Below is a small trained network, with its code and all its weights. Each question gives an input and a class and asks what happens when units are switched off, that is, made to give their printed mean instead of their output.

import numpy as np


def w(rows, s, z=0):
    codes = np.array(rows[::2]) - 128.0
    scale = np.full(codes.shape[1], s)
    scale[-1] = z or s
    return codes * scale


def f(y):
    return y / 2 * (1 + np.tanh(0.7978845608 * (y + 0.044715 * y**3)))


def log_softmax(a):
    a = a - a.max(-1, keepdims=True)
    return a - np.log(np.exp(a).sum(-1, keepdims=True))


def net(x, mask):
    res = np.array(x, float).reshape(1, 8) / 4 @ E
    y = f(res @ A[0][:, :-1].T + A[0][:, -1])
    res = res + np.where(mask, y, B[0][:, -1]) @ B[0][:, :-1]
    return log_softmax(res[-1] @ U[:, :-1].T + U[:, -1])


A, B = {}, {}
E = w([
[126,111,137,117,138,133,122],'x0',
[131,137,124,135,122,124,130],'x1',
[105,136,2,120,144,211,150],'x2',
[209,81,119,119,79,135,190],'x3',
[154,147,73,46,161,46,109],'x4',
[76,53,99,174,118,65,136],'x5',
[120,116,108,79,25,140,39],'x6',
[127,99,144,111,148,137,112],'x7',
],0.0083)
A[0] = w([
[233,31,135,135,105,140,158,215],'neuron 0',
[163,139,107,81,163,84,124,72],'neuron 1',
[171,105,135,124,173,116,197,52],'neuron 2',
[105,135,147,117,185,141,198,75],'neuron 3',
[129,109,137,193,112,156,116,169],'neuron 4',
[133,154,181,135,123,76,146,127],'neuron 5',
[130,96,119,143,209,108,199,51],'neuron 6',
[122,154,120,165,181,109,127,29],'neuron 7',
[59,157,165,159,201,114,62,124],'neuron 8',
[178,200,176,100,133,169,140,115],'neuron 9',
[126,86,93,177,123,91,109,41],'neuron 10',
[55,148,130,129,159,136,84,129],'neuron 11',
[167,188,135,111,138,134,123,78],'neuron 12',
[109,131,81,112,117,162,132,19],'neuron 13',
[83,159,146,97,152,131,111,101],'neuron 14',
[103,154,87,49,108,76,139,116],'neuron 15',
[168,149,244,187,86,104,112,140],'neuron 16',
[149,116,166,147,117,75,105,91],'neuron 17',
[136,96,82,111,147,184,148,141],'neuron 18',
[165,185,137,88,152,171,119,92],'neuron 19',
[119,127,94,120,152,162,145,10],'neuron 20',
[85,143,100,97,144,175,145,109],'neuron 21',
[101,122,120,90,69,130,109,2],'neuron 22',
[188,96,108,125,103,124,167,56],'neuron 23',
[157,117,116,105,79,155,79,13],'neuron 24',
[118,136,164,126,116,75,140,98],'neuron 25',
[143,167,144,100,129,146,134,22],'neuron 26',
[75,119,59,118,129,130,178,74],'neuron 27',
[87,104,105,147,95,58,154,87],'neuron 28',
[103,123,129,184,114,196,122,177],'neuron 29',
[84,116,159,159,95,169,143,89],'neuron 30',
[168,169,150,104,140,185,78,57],'neuron 31',
[149,122,93,112,155,81,110,85],'neuron 32',
[128,142,111,99,138,172,140,114],'neuron 33',
[74,65,109,162,126,96,130,181],'neuron 34',
[128,161,106,80,151,77,145,88],'neuron 35',
[104,101,110,107,56,123,98,60],'neuron 36',
[101,122,175,151,83,194,132,112],'neuron 37',
[128,141,79,140,131,155,129,110],'neuron 38',
[132,146,134,151,177,105,178,31],'neuron 39',
[113,117,116,105,75,128,94,27],'neuron 40',
[140,133,80,96,131,79,99,108],'neuron 41',
[160,153,184,117,125,87,107,83],'neuron 42',
],0.011,0.0032)
B[0] = w([
[174,248,80,117,68,24,119,222],'neuron 0',
[149,91,187,95,135,187,193,172],'neuron 1',
[126,186,179,153,48,121,72,174],'neuron 2',
[64,135,197,143,42,198,81,182],'neuron 3',
[169,134,143,76,186,139,161,171],'neuron 4',
[58,86,74,85,115,132,128,190],'neuron 5',
[69,139,224,161,83,193,71,195],'neuron 6',
[145,185,169,127,53,147,111,155],'neuron 7',
[166,234,82,106,54,58,132,230],'neuron 8',
[164,33,74,241,158,75,28,201],'neuron 9',
[155,77,114,199,199,152,92,151],'neuron 10',
[162,219,104,120,79,44,152,182],'neuron 11',
[156,68,117,154,152,133,123,159],'neuron 12',
[30,82,89,106,93,147,139,142],'neuron 13',
[154,162,103,137,126,84,139,157],'neuron 14',
[171,128,190,86,186,154,215,186],'neuron 15',
[47,80,75,98,110,102,167,254],'neuron 16',
[58,65,117,86,118,120,135,179],'neuron 17',
[66,74,79,86,100,102,147,171],'neuron 18',
[155,86,102,179,175,117,92,180],'neuron 19',
[75,67,145,126,71,114,155,138],'neuron 20',
[91,104,90,107,78,92,129,159],'neuron 21',
[57,161,212,150,96,213,56,148],'neuron 22',
[149,198,85,132,73,91,145,159],'neuron 23',
[75,173,166,185,125,174,76,155],'neuron 24',
[99,77,83,111,123,137,129,168],'neuron 25',
[136,90,122,185,151,138,110,136],'neuron 26',
[110,80,79,113,120,125,117,168],'neuron 27',
[179,80,113,167,193,130,80,177],'neuron 28',
[155,112,142,72,184,109,164,185],'neuron 29',
[172,130,172,56,199,161,213,165],'neuron 30',
[186,99,113,187,158,115,100,166],'neuron 31',
[145,123,163,113,204,169,162,159],'neuron 32',
[102,73,99,122,120,96,75,150],'neuron 33',
[237,101,78,193,197,97,73,197],'neuron 34',
[158,118,181,103,175,169,193,173],'neuron 35',
[110,163,219,189,96,195,77,172],'neuron 36',
[232,113,164,45,191,165,215,181],'neuron 37',
[74,78,106,60,76,126,141,151],'neuron 38',
[68,150,230,148,99,203,71,171],'neuron 39',
[95,155,215,157,62,255,83,152],'neuron 40',
[174,140,161,99,163,184,171,174],'neuron 41',
[21,45,71,101,104,128,158,184],'neuron 42',
],0.0062,0.0084)
U = w([
[92,168,216,152,97,189,67,108],'0',
[144,138,105,107,149,110,129,247],'1',
[63,62,63,58,125,98,145,78],'2',
[204,139,169,48,217,153,204,85],'3',
[200,83,80,213,195,98,63,102],'4',
[179,255,81,90,80,49,132,78],'5',
],0.0093,0.015)

Each question gives the input, the list of numbers given to net, and the class t.
The units are the neurons (one row each of A and B). Each row of codes is followed by its name. A weight is (code - 128) times the scale printed after its matrix; where a second scale follows, it is the last column's (A, B and U).
mask holds one flag per neuron, in row order. A switched-off neuron (its flag False) gives its mean, the last column of its row in B, instead of its output. The means were averaged over made-up inputs and are rounded, as every weight is.
A unit's drop is (log p(t) with every unit on - log p(t) with that unit switched off) / (log p(t) with every unit on - log p(t) with every unit switched off).
The circuit of an input: a set's keep is (log p(t) with only the set's units on - log p(t) with every unit switched off) / (log p(t) with every unit on - log p(t) with every unit switched off). Starting from the 12 units with the biggest drops (on a tie, the unit counted first), units are removed one at a time, each time the one whose removal leaves the highest keep (on an exact tie, the one counted first), for as long as the keep stays at least 0.8.
circuit, biggest first: the units of the circuit, biggest drop first
unit that matters most: the unit with the biggest drop
top k neurons: the k neurons with the biggest drops, biggest first
input [-7,-1,3,-5,-2,-2,4,6], class 5: unit that matters most -> neuron 11
input [-8,5,0,0,1,6,4,0], class 4: circuit, biggest first -> (neuron 34; neuron 28; neuron 10)
input [-1,-6,3,-7,1,-8,-1,-6], class 4: circuit, biggest first -> (neuron 9; neuron 19)
input [8,-1,7,-1,-1,-2,6,-4], class 2: circuit, biggest first -> (neuron 18; neuron 13)
input [-3,-5,-6,-8,7,5,1,7], class 5: top 2 neurons -> (neuron 8; neuron 11)
input [3,-5,4,-2,2,6,3,5], class 4: circuit, biggest first -> (neuron 34; neuron 16)
input [2,-4,4,2,7,-8,-4,-6], class 4: circuit, biggest first -> (neuron 9; neuron 19)
input [-5,-5,-8,-3,-7,-8,4,-1], class 2: circuit, biggest first -> (neuron 16; neuron 42)
input [1,5,-6,2,1,3,-7,-6], class 0: circuit, biggest first -> (neuron 6; neuron 39)
input [-4,-4,6,8,-2,7,1,3], class 5: top 3 neurons -> (neuron 0; neuron 23; neuron 9)
input [-4,7,5,1,7,8,8,-1], class 0: circuit, biggest first -> (neuron 36; neuron 40)
input [2,-1,-7,3,6,-6,-6,8], class 2: circuit, biggest first -> (neuron 42; neuron 5)
input [7,-1,-2,-4,0,7,2,-4], class 4: circuit, biggest first -> (neuron 34; neuron 28)
input [-1,5,4,3,-6,-5,1,-1], class 3: unit that matters most -> neuron 37
input [-7,2,-6,6,8,-8,3,0], class 3: top 4 neurons -> (neuron 15; neuron 1; neuron 35; neuron 41)
input [-6,-2,5,-1,2,6,-4,-1], class 4: top 2 neurons -> (neuron 34; neuron 16)
input [3,3,4,-8,6,6,-5,8], class 5: top 2 neurons -> (neuron 8; neuron 11)
input [0,-1,1,-5,6,-7,-1,8], class 4: top 3 neurons -> (neuron 9; neuron 19; neuron 31)
input [6,0,-8,-7,-8,-6,3,-3], class 2: top 2 neurons -> (neuron 16; neuron 42)
input [7,8,-4,-7,-8,-4,6,-4], class 1: top 2 neurons -> (neuron 16; neuron 15)
input [-5,-3,4,-7,-8,-1,0,-3], class 3: circuit, biggest first -> (neuron 37; neuron 30)
input [1,1,4,1,-8,-4,-8,-2], class 0: circuit, biggest first -> (neuron 3)
input [-7,4,6,-2,5,4,6,-5], class 0: circuit, biggest first -> (neuron 36; neuron 40)
input [-3,3,-6,3,-7,-4,0,-2], class 3: top 3 neurons -> (neuron 37; neuron 30; neuron 4)
input [-6,-5,-7,-1,-1,5,-8,-4], class 0: top 2 neurons -> (neuron 6; neuron 39)
input [-4,-4,-7,-5,7,-7,-4,6], class 2: top 2 neurons -> (neuron 42; neuron 5)
input [-2,-7,8,-3,-5,5,-5,1], class 2: top neuron -> (neuron 18)
input [8,6,5,6,-3,7,3,2], class 4: top 2 neurons -> (neuron 34; neuron 10)
